Below is a small trained network, with its code and all its weights. Each question gives an input and a class and asks what happens when units are switched off, that is, made to give their printed mean instead of their output.

import numpy as np


def w(rows, s, z=0):
    codes = np.array(rows[::2]) - 128.0
    scale = np.full(codes.shape[1], s)
    scale[-1] = z or s
    return codes * scale


def norm(h):
    return h / np.sqrt((h * h).mean(-1, keepdims=True) + 1e-5)


def f(y):
    return np.maximum(y, 0)


def log_softmax(a):
    a = a - a.max(-1, keepdims=True)
    return a - np.log(np.exp(a).sum(-1, keepdims=True))


def net(x, mask):
    res = np.array(x, float).reshape(1, 7) / 4 @ E
    u = 0
    for l in range(2):
        y = f(norm(res) @ A[l][:, :-1].T + A[l][:, -1])
        res = res + np.where(mask[u : u + 7], y, B[l][:, -1]) @ B[l][:, :-1]
        u += 7
    return log_softmax(norm(res)[-1] @ U[:, :-1].T + U[:, -1])


A, B = {}, {}
E = w([
[129,120,126,123,136,140,122,127,137,133],'x0',
[140,117,132,109,124,132,124,123,136,130],'x1',
[163,167,187,110,168,155,181,152,109,165],'x2',
[122,128,127,124,134,130,121,129,130,133],'x3',
[100,173,110,83,76,180,166,252,141,121],'x4',
[32,112,214,102,18,240,138,139,97,39],'x5',
[140,126,136,117,123,126,118,125,135,122],'x6',
],0.0034)
A[0] = w([
[111,144,231,139,128,192,168,96,106,84,31],'L0N0',
[136,130,213,133,183,132,168,53,104,151,57],'L0N1',
[89,137,61,74,119,123,146,192,165,116,95],'L0N2',
[43,99,244,71,85,233,155,150,90,73,125],'L0N3',
[141,207,84,54,131,168,166,254,160,181,150],'L0N4',
[42,60,148,146,30,167,96,69,101,42,118],'L0N5',
[113,112,39,149,90,109,67,156,154,109,250],'L0N6',
],0.0048,0.0026)
B[0] = w([
[198,71,44,158,115,40,98,25,71,217,179],'L0N0',
[251,85,139,249,53,141,69,116,58,106,162],'L0N1',
[154,194,52,89,54,142,133,89,124,133,162],'L0N2',
[254,138,138,242,129,98,63,86,114,171,254],'L0N3',
[24,90,187,113,186,189,122,128,127,42,204],'L0N4',
[65,68,193,65,219,147,118,223,99,76,228],'L0N5',
[112,82,66,114,5,157,92,111,87,81,187],'L0N6',
],0.005,0.0083)
A[1] = w([
[162,158,143,147,63,177,107,227,79,189,97],'L1N0',
[39,172,16,34,99,105,207,168,189,149,58],'L1N1',
[59,104,225,130,219,128,125,162,136,113,102],'L1N2',
[145,219,193,135,65,56,231,157,148,209,1],'L1N3',
[73,198,134,82,220,127,218,234,173,158,65],'L1N4',
[226,190,254,208,206,158,163,134,101,176,143],'L1N5',
[55,106,65,105,63,174,101,184,68,54,98],'L1N6',
],0.0052,0.0046)
B[1] = w([
[187,101,61,185,112,44,164,59,157,202,161],'L1N0',
[42,210,109,32,133,177,210,139,255,175,148],'L1N1',
[89,140,171,67,212,167,163,240,157,81,174],'L1N2',
[73,76,229,169,220,48,197,130,79,36,128],'L1N3',
[103,52,212,152,185,57,51,194,70,44,150],'L1N4',
[35,221,68,47,83,162,203,148,204,124,254],'L1N5',
[184,168,138,158,139,93,160,92,142,196,228],'L1N6',
],0.0068,0.0065)
U = w([
[254,25,94,230,31,48,35,30,26,204,106],'0',
[85,245,24,32,47,181,220,88,250,197,48],'1',
[37,20,242,37,250,207,56,239,73,28,254],'2',
],0.0068,0.0033)

Each question gives the input, the list of numbers given to net, and the class t.
The units are the neurons (one row each of A and B). Each row of codes is followed by its name. A weight is (code - 128) times the scale printed after its matrix; where a second scale follows, it is the last column's (A, B and U).
mask holds one flag per neuron, layer by layer. A switched-off neuron (its flag False) gives its mean, the last column of its row in B, instead of its output. The means were averaged over made-up inputs and are rounded, as every weight is.
A unit's drop is (log p(t) with every unit on - log p(t) with that unit switched off) / (log p(t) with every unit on - log p(t) with every unit switched off).
The circuit of an input: a set's keep is (log p(t) with only the set's units on - log p(t) with every unit switched off) / (log p(t) with every unit on - log p(t) with every unit switched off). Starting from the 12 units with the biggest drops (on a tie, the unit counted first), units are removed one at a time, each time the one whose removal leaves the highest keep (on an exact tie, the one counted first), for as long as the keep stays at least 0.8.
circuit, biggest first: the units of the circuit, biggest drop first
unit that matters most: the unit with the biggest drop
k most important neurons: the k neurons with the biggest drops, biggest first
k most important neurons of layer l: the k neurons of layer l with the biggest drops, biggest first
drop when u is switched off: that unit's drop, to one decimal
input [5,6,5,-2,-7,-3,-8], class 1: most important neuron : (L1N5)
input [7,-6,3,5,-7,7,-5], class 0: 2 most important neurons of layer 0 : (L0N0 L0N3)
input [-5,-7,2,-5,3,8,6], class 1: 3 most important neurons : (L1N5 L0N3 L0N6)
input [-5,-3,1,-6,-4,6,-6], class 0: 3 most important neurons of layer 0 : (L0N0 L0N3 L0N4)
input [-5,-1,8,-4,8,8,7], class 1: 2 most important neurons : (L1N5 L0N3)
input [3,6,1,-3,-1,-8,0], class 1: 3 most important neurons : (L0N5 L0N0 L0N2)
input [-4,-2,-6,-5,1,4,-5], class 0: 3 most important neurons : (L0N4 L0N3 L0N6)
input [-2,-6,7,-7,-1,7,2], class 0: 2 most important neurons of layer 0 : (L0N0 L0N3)
input [3,0,4,8,2,4,7], class 1: circuit, biggest first : (L1N5 L0N3)
input [0,4,2,-8,-6,-3,-1], class 1: 4 most important neurons : (L1N5 L0N6 L0N0 L0N3)
input [-2,-1,-3,-7,2,-8,3], class 1: 2 most important neurons of layer 0 : (L0N3 L0N1)
input [-4,-4,-7,-6,2,4,6], class 0: 3 most important neurons : (L0N4 L0N6 L0N3)
input [0,1,-5,7,1,2,-4], class 0: 4 most important neurons : (L0N6 L0N4 L1N5 L1N6)
input [-6,0,-8,-4,6,5,-5], class 0: unit that matters most : L1N5
input [2,-1,-3,8,8,1,1], class 0: 2 most important neurons : (L1N5 L0N2)
input [-3,-4,3,8,6,-5,1], class 2: 2 most important neurons : (L0N4 L1N4)
input [-7,2,-8,-2,8,6,1], class 0: 2 most important neurons : (L1N5 L0N3)
input [-4,6,7,7,2,-2,-5], class 2: 2 most important neurons : (L0N4 L0N3)
input [2,-3,1,-4,-2,-6,-1], class 1: 2 most important neurons of layer 0 : (L0N0 L0N5)
input [5,-8,-7,1,-7,5,7], class 2: unit that matters most : L0N5
input [2,0,6,-3,3,5,-4], class 1: 2 most important neurons of layer 0 : (L0N3 L0N6)
input [4,-7,-6,1,3,7,-6], class 0: 2 most important neurons of layer 0 : (L0N3 L0N4)
input [-1,7,6,7,8,-2,-3], class 2: drop when L0N4 is switched off : 0.4
